Here is a tiny trained network, its code and every weight. The questions are about switching its units off for an input and a class, where a switched-off unit gives its printed mean instead of its output.

import numpy as np


def w(rows, s, z=0):
    codes = np.array(rows[::2]) - 128.0
    scale = np.full(codes.shape[1], s)
    scale[-1] = z or s
    return codes * scale


def norm(h):
    return h / np.sqrt((h * h).mean(-1, keepdims=True) + 1e-5)


def f(y):
    return y / 2 * (1 + np.tanh(0.7978845608 * (y + 0.044715 * y**3)))


def log_softmax(a):
    a = a - a.max(-1, keepdims=True)
    return a - np.log(np.exp(a).sum(-1, keepdims=True))


def net(x, mask):
    res = np.array(x, float).reshape(1, 4) / 4 @ E
    u = 0
    for l in range(4):
        y = f(norm(res) @ A[l][:, :-1].T + A[l][:, -1])
        res = res + np.where(mask[u : u + 5], y, B[l][:, -1]) @ B[l][:, :-1]
        u += 5
    return log_softmax(norm(res)[-1] @ U[:, :-1].T + U[:, -1])


A, B = {}, {}
E = w([
[145,253,156,234,237,142],'x0',
[184,47,227,209,229,46],'x1',
[160,213,183,101,198,69],'x2',
[123,192,241,209,180,109],'x3',
],0.0021)
A[0] = w([
[163,172,235,2,105,48,8],'L0N0',
[149,123,238,157,166,67,98],'L0N1',
[131,97,115,73,60,174,19],'L0N2',
[156,36,45,103,167,80,81],'L0N3',
[43,98,149,221,168,196,215],'L0N4',
],0.0036,0.0015)
B[0] = w([
[130,103,3,109,102,107,149],'L0N0',
[89,151,129,111,119,84,248],'L0N1',
[46,75,89,99,111,138,170],'L0N2',
[104,206,164,195,149,142,187],'L0N3',
[230,174,105,90,108,135,248],'L0N4',
],0.004,0.0014)
A[1] = w([
[98,88,151,193,127,164,3],'L1N0',
[128,179,88,114,157,119,101],'L1N1',
[90,92,48,121,103,161,82],'L1N2',
[99,3,178,163,96,40,124],'L1N3',
[139,174,98,71,70,179,146],'L1N4',
],0.0038,0.0012)
B[1] = w([
[121,153,93,55,108,182,90],'L1N0',
[120,144,190,183,136,146,148],'L1N1',
[82,160,112,112,100,74,232],'L1N2',
[76,254,220,147,116,204,254],'L1N3',
[146,110,117,192,147,52,250],'L1N4',
],0.0033,0.0013)
A[2] = w([
[111,87,99,171,106,199,84],'L2N0',
[209,91,108,75,136,125,127],'L2N1',
[132,111,132,68,141,9,251],'L2N2',
[95,91,64,103,101,136,93],'L2N3',
[121,2,199,94,124,101,30],'L2N4',
],0.0047,0.0017)
B[2] = w([
[80,152,67,109,81,68,153],'L2N0',
[70,126,51,234,59,172,108],'L2N1',
[129,224,77,165,113,114,253],'L2N2',
[37,164,102,86,153,36,217],'L2N3',
[188,166,253,116,203,139,117],'L2N4',
],0.0037,0.0017)
A[3] = w([
[75,41,155,174,93,155,223],'L3N0',
[55,220,116,189,166,128,254],'L3N1',
[144,252,165,138,229,141,120],'L3N2',
[72,147,184,131,122,115,74],'L3N3',
[160,156,214,189,232,101,210],'L3N4',
],0.0044,0.00091)
B[3] = w([
[80,226,144,87,162,162,139],'L3N0',
[179,149,187,29,112,72,211],'L3N1',
[239,168,205,29,145,86,238],'L3N2',
[147,82,108,24,159,222,140],'L3N3',
[184,252,65,57,63,89,254],'L3N4',
],0.0037,0.0038)
U = w([
[133,40,142,178,186,137,24],'0',
[138,15,161,185,191,131,2],'1',
[240,216,182,81,138,97,186],'2',
[162,96,97,254,129,198,107],'3',
[72,78,225,91,135,202,89],'4',
[34,107,34,87,76,102,204],'5',
],0.0093,0.0048)

Each question gives the input, the list of numbers given to net, and the class t.
The units are the neurons (one row each of A and B). Each row of codes is followed by its name. A weight is (code - 128) times the scale printed after its matrix; where a second scale follows, it is the last column's (A, B and U).
mask holds one flag per neuron, layer by layer. A switched-off neuron (its flag False) gives its mean, the last column of its row in B, instead of its output. The means were averaged over made-up inputs and are rounded, as every weight is.
A unit's drop is (log p(t) with every unit on - log p(t) with that unit switched off) / (log p(t) with every unit on - log p(t) with every unit switched off).
The circuit of an input: a set's keep is (log p(t) with only the set's units on - log p(t) with every unit switched off) / (log p(t) with every unit on - log p(t) with every unit switched off). Starting from the 12 units with the biggest drops (on a tie, the unit counted first), units are removed one at a time, each time the one whose removal leaves the highest keep (on an exact tie, the one counted first), for as long as the keep stays at least 0.8.
units of the circuit, in order: the units of the circuit, biggest drop first
k most important neurons: the k neurons with the biggest drops, biggest first
top k neurons in layer l: the k neurons of layer l with the biggest drops, biggest first
drop when u is switched off: that unit's drop, to one decimal
input [-5,0,0,2], class 5: top neuron in layer 3 -> L3N2
input [8,-1,-6,-2], class 3: 4 most important neurons -> L1N3, L0N4, L2N3, L0N3
input [-8,-3,6,8], class 5: units of the circuit, in order -> L0N0, L3N2
input [-5,3,-6,-1], class 4: units of the circuit, in order -> L3N4, L1N3
input [3,0,-2,-4], class 5: 4 most important neurons -> L1N3, L3N2, L0N1, L2N0
input [2,5,-6,-4], class 3: 2 most important neurons -> L0N4, L3N2
input [0,-1,8,-7], class 5: 2 most important neurons -> L0N0, L1N3
input [-1,-4,8,-6], class 5: top 2 neurons in layer 3 -> L3N2, L3N4
input [-2,-8,2,5], class 5: 2 most important neurons -> L3N2, L1N3
input [-2,-2,-3,7], class 3: 2 most important neurons -> L0N4, L1N3
input [4,0,-7,-3], class 5: top 2 neurons in layer 2 -> L2N0, L2N3
input [2,2,-7,2], class 3: drop when L3N2 is switched off -> 0.1
input [-5,1,7,3], class 5: drop when L0N0 is switched off -> 1.5
input [-5,2,-2,-2], class 4: top neuron in layer 1 -> L1N3
